Below is a small trained network, with its code and all its weights. Each question gives an input and a class and asks what happens when units are switched off, that is, made to give their printed mean instead of their output.

import numpy as np


def w(rows, s, z=0):
    codes = np.array(rows[::2]) - 128.0
    scale = np.full(codes.shape[1], s)
    scale[-1] = z or s
    return codes * scale


def norm(h):
    return h / np.sqrt((h * h).mean(-1, keepdims=True) + 1e-5)


def f(y):
    return y / 2 * (1 + np.tanh(0.7978845608 * (y + 0.044715 * y**3)))


def log_softmax(a):
    a = a - a.max(-1, keepdims=True)
    return a - np.log(np.exp(a).sum(-1, keepdims=True))


def net(x, mask):
    res = np.array(x, float).reshape(1, 5) / 4 @ E
    u = 0
    for l in range(2):
        y = f(norm(res) @ A[l][:, :-1].T + A[l][:, -1])
        res = res + np.where(mask[u : u + 7], y, B[l][:, -1]) @ B[l][:, :-1]
        u += 7
    return log_softmax(norm(res)[-1] @ U[:, :-1].T + U[:, -1])


A, B = {}, {}
E = w([
[127,129,126,128],'x0',
[129,127,129,129],'x1',
[99,177,130,228],'x2',
[255,143,99,151],'x3',
[127,125,126,130],'x4',
],0.0088)
A[0] = w([
[191,117,145,34,89],'L0N1',
[93,132,59,82,110],'L0N2',
[133,134,133,116,62],'L0N3',
[180,160,142,135,44],'L0N4',
[113,95,161,8,4],'L0N5',
[163,117,159,127,89],'L0N6',
[181,105,126,81,43],'L0N7',
],0.015,0.0027)
B[0] = w([
[16,189,64,65,251],'L0N1',
[144,76,155,166,160],'L0N2',
[162,99,142,124,120],'L0N3',
[133,121,112,212,170],'L0N4',
[231,3,244,225,253],'L0N5',
[174,111,34,163,142],'L0N6',
[76,166,37,87,197],'L0N7',
],0.014,0.0075)
A[1] = w([
[115,130,134,144,162],'L1N1',
[87,112,143,99,86],'L1N2',
[236,181,134,147,39],'L1N3',
[126,150,75,5,71],'L1N4',
[103,148,101,121,84],'L1N5',
[46,193,202,66,5],'L1N6',
[227,95,203,83,108],'L1N7',
],0.02,0.0021)
B[1] = w([
[153,112,139,86,157],'L1N1',
[168,166,141,157,166],'L1N2',
[217,189,134,91,189],'L1N3',
[85,83,5,73,255],'L1N4',
[124,92,149,77,188],'L1N5',
[33,194,178,150,230],'L1N6',
[149,51,143,162,244],'L1N7',
],0.027,0.0069)
U = w([
[154,21,194,180,255],'0',
[43,223,221,159,152],'1',
[101,103,17,62,71],'2',
[252,240,132,117,45],'3',
],0.013,0.00065)

Each question gives the input, the list of numbers given to net, and the class t.
The units are the neurons (one row each of A and B). Each row of codes is followed by its name. A weight is (code - 128) times the scale printed after its matrix; where a second scale follows, it is the last column's (A, B and U).
mask holds one flag per neuron, layer by layer. A switched-off neuron (its flag False) gives its mean, the last column of its row in B, instead of its output. The means were averaged over made-up inputs and are rounded, as every weight is.
A unit's drop is (log p(t) with every unit on - log p(t) with that unit switched off) / (log p(t) with every unit on - log p(t) with every unit switched off).
k most important neurons: the k neurons with the biggest drops, biggest first
drop when u is switched off: that unit's drop, to one decimal
input [-2,6,6,2,8], class 3: most important neuron : L0N1
input [2,5,8,0,-7], class 1: 3 most important neurons : L0N6; L0N5; L1N4
input [-4,-7,3,1,0], class 3: 3 most important neurons : L0N1; L0N7; L0N5
input [-3,-5,1,0,-4], class 1: 2 most important neurons : L0N5; L0N6
input [4,8,-8,0,-5], class 0: 3 most important neurons : L0N5; L1N4; L0N2
input [-3,0,3,2,-1], class 3: 2 most important neurons : L0N1; L0N5
input [3,-2,1,7,2], class 3: 3 most important neurons : L0N1; L0N4; L1N4
input [3,4,4,-8,0], class 1: drop when L0N5 is switched off : 0.6
input [5,-5,3,4,-7], class 3: drop when L0N5 is switched off : 0.1
input [1,-7,8,2,5], class 3: drop when L1N6 is switched off : 0.1
